Moves between objects:
rur: !>tid, @>zel, *>sos, §>vut, +>vav, &>nis
pak: !>nos, @>gok, *>vav, §>biz, +>sos, &>fiz
pif: !>far, @>vav, *>gok, §>zom, +>zel, &>laz
ret: !>nis, @>sar, *>lud, §>dum, +>zed, &>tid
mib: !>biz, @>kab, *>mip, §>nos, +>dif, &>gud
vis: !>gud, @>bal, *>nes, §>fiz, +>lik, &>biz
vuz: !>dum, @>rad, *>lik, §>nis, +>nes, &>vut
kup: !>dif, @>bul, *>vut, §>sos, +>biz, &>lik
riv: !>voz, @>pir, *>vak, §>-, +>lop, &>-
rad: !>-, @>vuz, *>-, §>mok, +>noz, &>bir
nis: !>ret, @>mok, *>nak, §>vuz, +>dez, &>rur
nos: !>pak, @>lop, *>nog, §>mib, +>pir, &>vez
lik: !>-, @>-, *>vuz, §>nak, +>vis, &>kup
kab: !>kep, @>mib, *>vep, §>lop, +>-, &>-
gud: !>vis, @>-, *>tuv, §>vez, +>-, &>mib
zel: !>vak, @>rur, *>voz, §>bir, +>pif, &>mok
noz: !>beg, @>nes, *>bal, §>laz, +>rad, &>zom
mes: !>sul, @>fiz, *>laz, §>bal, +>ded, &>gok
zed: !>dez, @>lev, *>vez, §>tuv, +>ret, &>nog
bul: !>-, @>kup, *>bir, §>voz, +>kep, &>-
ded: !>-, @>nak, *>mok, §>-, +>mes, &>voz
bal: !>-, @>vis, *>noz, §>mes, +>-, &>kep
lev: !>laz, @>zed, *>sul, §>beg, +>sar, &>far
fiz: !>vez, @>mes, *>dez, §>vis, +>nak, &>pak
far: !>pif, @>nog, *>lop, §>vep, +>vak, &>lev
dif: !>kup, @>-, *>nin, §>pir, +>mib, &>-
sul: !>mes, @>vez, *>lev, §>-, +>-, &>lop
kep: !>kab, @>biz, *>zom, §>gok, +>bul, &>bal
beg: !>noz, @>tuv, *>-, §>lev, +>-, &>vep
vut: !>nin, @>bir, *>kup, §>rur, +>gof, &>vuz
pir: !>sos, @>riv, *>tid, §>dif, +>nos, &>lud
laz: !>lev, @>dez, *>mes, §>noz, +>mok, &>pif
nak: !>lud, @>ded, *>nis, §>lik, +>fiz, &>sos
rol: !>bir, @>nin, *>-, §>vak, +>vep, &>-
vak: !>zel, @>tid, *>riv, §>rol, +>far, &>sar
sar: !>mok, @>ret, *>-, §>-, +>lev, &>vak
tid: !>rur, @>vak, *>pir, §>nin, +>nog, &>ret
gof: !>mip, @>zom, *>biz, §>vav, +>vut, &>nes
mip: !>gof, @>vep, *>mib, §>nog, +>nin, &>tuv
sos: !>pir, @>voz, *>rur, §>kup, +>pak, &>nak
lop: !>gok, @>nos, *>far, §>kab, +>riv, &>sul
dum: !>vuz, @>-, *>-, §>ret, +>tuv, &>nin
lud: !>nak, @>-, *>ret, §>-, +>vez, &>pir
nes: !>tuv, @>noz, *>vis, §>dez, +>vuz, &>gof
nog: !>vav, @>far, *>nos, §>mip, +>tid, &>zed
zom: !>vep, @>gof, *>kep, §>pif, +>bir, &>noz
bir: !>rol, @>vut, *>bul, §>zel, +>zom, &>rad
vav: !>nog, @>pif, *>pak, §>gof, +>rur, &>dez
voz: !>riv, @>sos, *>zel, §>bul, +>gok, &>ded
tuv: !>nes, @>beg, *>gud, §>zed, +>dum, &>mip
biz: !>mib, @>kep, *>gof, §>pak, +>kup, &>vis
dez: !>zed, @>laz, *>fiz, §>nes, +>nis, &>vav
vep: !>zom, @>mip, *>kab, §>far, +>rol, &>beg
nin: !>vut, @>rol, *>dif, §>tid, +>mip, &>dum
gok: !>lop, @>pak, *>pif, §>kep, +>voz, &>mes
mok: !>sar, @>nis, *>ded, §>rad, +>laz, &>zel
vez: !>fiz, @>sul, *>zed, §>gud, +>lud, &>nos

The rows follow the links: the fewer symbols apart two objects are, the more alike their rows tend to be.

Some objects and rows for them; each showing differs a little:
zed: 38 -25 34 38 39 -37 38 -4 -32 76 -13 4 -26 -48 -77 -63 81 -35 15 -6 -40 15 -82 12 32 -48 -22 4 -45 -3 37 -13 -63 10 -25 -21 -24 25 -40 -18 72 -33 19 10 -21 -63 -35 -31 -5 42 10 29 41 18 -58 -5 -8 -37
pak: -61 48 3 4 -43 -37 1 -34 28 -80 28 -7 -18 -33 -15 8 -46 18 12 10 -32 6 89 -46 -29 -66 -18 12 -17 -25 -9 -50 -53 -37 20 -46 6 -60 38 -31 -11 -27 30 23 55 3 122 63 19 2 -27 -8 14 -2 9 -12 -79 -2
bal: 12 -9 -47 17 37 -18 -16 31 55 -16 -2 44 15 -32 39 48 -14 -18 59 -48 13 16 -41 33 -58 50 35 13 28 19 -32 87 -10 77 52 -19 -55 25 -20 -6 -3 62 12 -9 -22 -60 37 -37 40 -9 13 59 -4 6 26 25 -13 -20
bir: 20 22 -34 -43 -17 74 -21 -6 10 -54 5 1 39 83 62 51 -66 20 -34 -1 31 -16 63 22 -11 48 -2 -7 47 -2 -43 23 62 -18 -14 30 -28 -9 52 20 -67 -13 -37 -3 39 60 -37 9 -41 -48 -13 -61 -17 -40 66 9 24 35
sos: -61 -18 40 -25 -91 -3 7 1 28 -26 33 -4 8 -10 26 -6 -44 26 -44 -24 6 13 76 -33 14 -13 -80 37 -16 19 -57 -43 64 -73 -2 -5 82 -64 4 -19 -53 13 -8 20 49 -23 66 66 17 -58 -15 -44 -38 -15 33 -9 -7 23
dif: -27 26 -12 -59 -25 -40 -63 5 -37 18 -9 -45 -3 68 35 -3 -43 -10 -51 21 -20 -36 50 -42 39 26 -2 6 -71 22 -2 20 44 -4 -42 8 101 32 -32 27 -12 82 12 0 -36 25 -42 18 34 11 -30 -58 -16 3 -58 9 54 9
fiz: -14 -25 22 19 -5 -82 44 20 30 4 7 30 7 -98 -51 10 19 -55 36 -17 -22 27 -43 13 -37 -47 -41 41 -30 1 -53 -16 -21 21 28 -49 -49 -22 -6 -53 -5 -18 58 17 13 -97 87 -4 0 -23 2 79 22 -8 24 -6 -71 -17
pif: -38 35 -3 37 1 81 35 -53 10 -66 14 28 4 30 -15 -11 -5 24 56 0 6 19 47 13 -33 -32 -16 -30 53 -23 18 -63 -66 -51 24 -15 -51 -76 61 -19 -10 -86 -54 25 56 40 25 30 -7 11 -8 -31 22 -17 61 -17 -70 -17
laz: 8 -42 6 9 46 14 74 -19 9 13 16 47 7 -44 -50 -18 51 -22 56 -6 10 51 -55 67 -25 -19 -43 23 47 4 -28 -18 -41 13 40 3 -114 -39 -10 -33 4 -76 1 14 44 -1 21 -20 -68 4 14 64 37 -9 64 7 -55 -24
mok: 11 -49 12 6 16 64 55 4 24 18 36 42 34 -11 5 19 27 42 -27 0 75 37 -19 10 -13 13 -36 4 82 39 -68 -30 72 3 18 31 -61 -28 24 -49 -68 -49 15 -4 9 29 10 4 -90 -45 31 51 -10 -34 68 -20 -8 16
mib: -11 64 -32 -22 10 -63 -67 -7 -26 -31 -23 -34 -39 37 -10 12 -69 -19 3 30 -51 -25 79 -32 5 -4 56 -12 -64 0 58 17 -53 34 -35 -34 45 39 -6 32 60 39 -2 25 -29 -4 -16 8 78 58 -19 -25 -10 19 -71 9 -6 -13
lik: 24 -40 5 -65 -41 -27 24 56 31 -15 -23 15 20 -19 58 56 -49 -50 8 -28 14 -17 -10 16 -6 6 -36 57 -4 26 -124 54 86 36 -4 -7 -39 18 -8 -20 -14 55 69 4 -29 -74 21 -22 -20 -55 0 14 -26 -22 19 14 27 27

Each walk starts at a row. The symbols on each line, taken left to right, move it on to the next object.
Each answer is a row, close to the row of the object it stands for.
-16 67 -20 -9 20 42 18 -44 31 -73 -1 8 33 88 47 43 -19 -17 50 -17 -29 -16 42 62 -50 -4 19 -8 45 -24 14 19 -51 5 4 24 -36 -41 54 29 22 -23 -73 44 21 2 -2 15 -17 19 -20 -44 23 -38 52 15 -37 4
* * + ! @ ! ! ! * -2 13 -5 -38 -60 -7 -20 24 37 -56 -14 -20 25 39 74 74 -106 4 -16 -6 20 -18 96 -32 -10 14 -8 -7 -1 1 -77 18 63 -23 -5 -4 30 5 70 0 -54 25 20 17 -1 -2 34 23 -1 -53 -15 -45 -29 -18 15 3 13 59
! + § * * & -36 -11 18 32 38 -77 -18 11 -23 40 -9 -1 -29 -67 -90 -28 23 -14 -14 37 -19 27 -44 -52 4 -19 9 24 -65 22 26 -40 -52 57 -9 -71 -7 48 -45 -25 28 21 47 -18 -12 -30 18 -9 29 18 31 70 11 41 -59 -12 -37 -40
20 11 0 -34 17 -48 26 27 30 -35 -32 11 -9 -36 2 76 -67 -50 54 2 -6 -23 21 2 -34 -1 6 21 -17 15 -69 50 -21 58 9 -55 -104 31 25 -33 46 25 60 30 -29 -70 44 -22 8 -19 13 35 -8 -25 -29 26 -32 14
& ! * * ! @ & § 1 -22 -16 70 18 5 9 19 62 37 22 22 -1 -96 -28 6 5 11 27 -23 78 30 -66 -21 -60 19 26 -1 43 17 -55 31 -14 13 40 -21 -67 0 -28 -81 -35 2 39 -31 48 -27 78 1 45 -37 45 88 -9 8 16 13 -52 -60
& @ * + § @ ! § * ! -49 -6 -21 14 -40 49 -23 11 27 -16 45 18 26 -9 32 16 -25 85 -41 -37 60 0 33 -51 -7 58 -22 -18 39 28 -35 -26 74 -56 1 28 47 -31 8 -24 -108 13 -25 -23 41 47 72 32 30 -43 22 -34 -29 -16 40 9 -12 6
-35 -7 22 0 -33 85 12 -41 16 -28 14 12 35 50 17 -19 12 33 -44 10 33 37 14 24 0 -8 -50 -1 44 5 -25 -54 43 -81 3 44 24 -80 23 2 -63 -39 -70 5 67 30 13 33 -31 -28 -17 -41 -21 -28 99 0 -7 20
* * ! * + @ -96 43 -8 16 -3 -75 -24 -34 -39 -3 -5 -21 -42 -27 -68 -55 -5 7 -9 40 -56 6 19 -48 26 -52 2 12 -69 -19 62 -28 -43 -24 -22 -24 93 -26 -41 7 22 13 -13 5 -6 -1 26 28 52 36 -25 -36 -15 39 -38 -9 -12 -34
* § § & & @ + @ @ § 7 19 -1 -39 35 58 -30 -22 -35 -2 -31 -8 19 94 24 -8 -3 35 -38 29 5 -28 5 24 18 62 23 -26 -5 0 35 24 26 -12 -41 70 62 -9 19 48 9 25 -57 -7 -32 72 -88 9 -8 -6 -27 -56 -4 6 9 8 55 23
-21 26 9 6 -13 69 -3 -43 -31 20 5 -14 -12 38 -20 -43 20 74 -65 47 45 22 21 -45 56 23 3 -37 21 18 41 -70 32 -34 -44 42 71 -32 10 13 -45 -25 -54 -8 16 100 -61 22 -38 -3 9 -34 -9 18 4 -19 28 -10
§ ! + @ * * 27 50 7 -23 -18 27 -9 -17 0 -92 -20 -20 -8 22 42 53 -42 -35 57 -41 -33 -15 69 25 -22 -59 27 -6 30 -43 2 14 -61 -24 16 -19 -64 -4 79 25 53 -28 0 61 13 -1 19 -3 -10 42 -37 -50 28 -64 15 -17 -40 47
* * * + § * 18 -7 34 -6 -94 50 11 -15 -8 -33 29 -21 5 -7 38 -4 -19 34 -50 -21 11 15 66 -35 39 -54 -54 0 27 -7 -34 -50 51 -96 -6 23 7 -41 63 -2 -51 -46 4 13 37 22 35 39 -35 -34 -13 -70 17 -38 45 -22 -21 51
-29 55 -62 23 -5 26 -54 -18 56 -78 6 -11 32 9 29 47 -84 22 49 -47 36 -17 42 -44 -75 24 52 -34 46 -7 -4 76 -18 3 36 6 -20 -4 50 2 -12 32 -32 -10 -6 2 59 39 55 -3 7 -20 -14 1 37 20 -19 0
* § ! & * * & -42 44 -10 24 48 6 -7 -68 -39 16 21 14 1 38 -67 -74 72 13 12 33 -40 -1 -17 18 2 -13 6 1 -3 -22 93 -64 -60 -31 -18 19 50 -48 -1 27 45 -44 -69 6 8 54 -43 24 0 65 -12 -36 16 45 -4 -8 -33 -50
! § @ & + & + & 80 -21 5 -16 15 -19 72 23 0 -20 -8 12 -8 -29 22 23 1 -80 72 -40 -45 -1 -34 56 -28 -23 -9 22 19 -20 -15 54 -48 49 33 -24 -104 21 23 11 40 -8 38 25 -15 -70 7 -56 -53 28 -7 34 38 -44 -12 -1 -41 12
-6 13 29 22 -35 13 26 -55 -1 -42 30 -4 -4 -17 -1 -21 9 -12 57 -38 -57 11 24 26 -15 -81 -57 2 6 -58 32 -47 -63 -92 -2 2 6 -93 40 19 22 -64 -34 30 58 -24 58 32 6 34 -14 -31 58 -26 43 -8 -74 8
+ & @ § § * * @ * @ -12 -61 -7 48 -24 32 23 57 49 52 19 29 29 -63 22 -6 13 28 -37 -37 63 15 -49 -9 -20 51 -27 8 54 37 -75 13 95 -14 38 34 2 -29 -47 -53 -84 14 34 -40 12 -26 63 4 -5 -56 27 46 -20 13 28 15 7 -9
& + ! & @ ! § @ § & -92 9 -37 58 -17 2 -22 -30 51 -33 48 -10 10 -32 -27 -18 -8 33 17 -27 30 0 12 -27 -63 -4 -11 -21 26 -14 20 -15 -27 -75 46 9 47 -64 3 -30 -51 2 -39 -19 68 -1 105 33 79 -12 25 -16 -9 30 51 23 -60 -35
-6 -7 39 1 -57 24 -10 -22 -50 31 14 -44 -14 4 3 -80 39 37 -74 -3 -36 5 -15 -13 78 -24 -23 -19 -33 -12 62 -80 24 -85 -32 41 110 -22 -31 32 8 -21 -14 -8 10 33 -46 33 -12 43 -28 -71 -4 14 -22 -25 31 -13
§ ! * + * ! @ -11 62 -49 -3 76 14 -13 -44 -24 -17 -27 -1 -12 83 -10 19 -19 6 27 28 -17 -27 25 20 -6 33 65 -27 7 -10 70 12 -82 33 -42 17 -1 9 35 50 52 0 -54 21 -14 59 -73 3 14 72 -9 -15 -2 -2 -6 -1 -11 -16
* § ! & @ ! & + -57 21 10 -27 -40 -15 -31 0 -16 21 5 -14 -15 2 -17 -38 -14 51 -76 28 4 -25 62 -96 53 -10 -21 2 -68 13 16 -68 48 -35 -39 -2 117 0 -21 1 -32 15 39 -17 14 49 1 40 39 -8 -10 -42 -35 46 -45 -12 38 11
-9 -21 24 -13 40 27 52 14 -24 92 -15 29 8 -1 -55 -39 94 39 -46 11 40 27 -96 19 56 19 -23 11 5 44 22 -17 42 18 -8 34 -10 18 -51 -28 -21 -10 -9 -51 -21 47 -52 -27 -52 -14 37 33 -42 31 -21 0 32 -14
@ + ! § + § + 47 -28 29 16 -9 1 74 -11 -3 -20 6 18 -8 -70 -21 -2 41 -38 48 -15 -17 25 -35 24 19 -67 -4 13 21 -32 -15 -32 -53 13 38 -62 -107 14 37 -40 23 -72 50 26 9 -52 48 -29 -51 1 20 65 35 -42 10 -27 -46 28
§ @ + § & @ & 63 -73 54 -20 -53 36 64 33 13 61 -3 22 9 -55 18 -17 40 -10 -11 -34 21 47 -52 29 26 -50 -69 40 37 -3 -67 -32 50 -12 5 24 -46 -15 -6 -33 -6 -29 55 -18 49 -55 7 3 -76 -49 24 24 19 -38 14 -11 -16 41
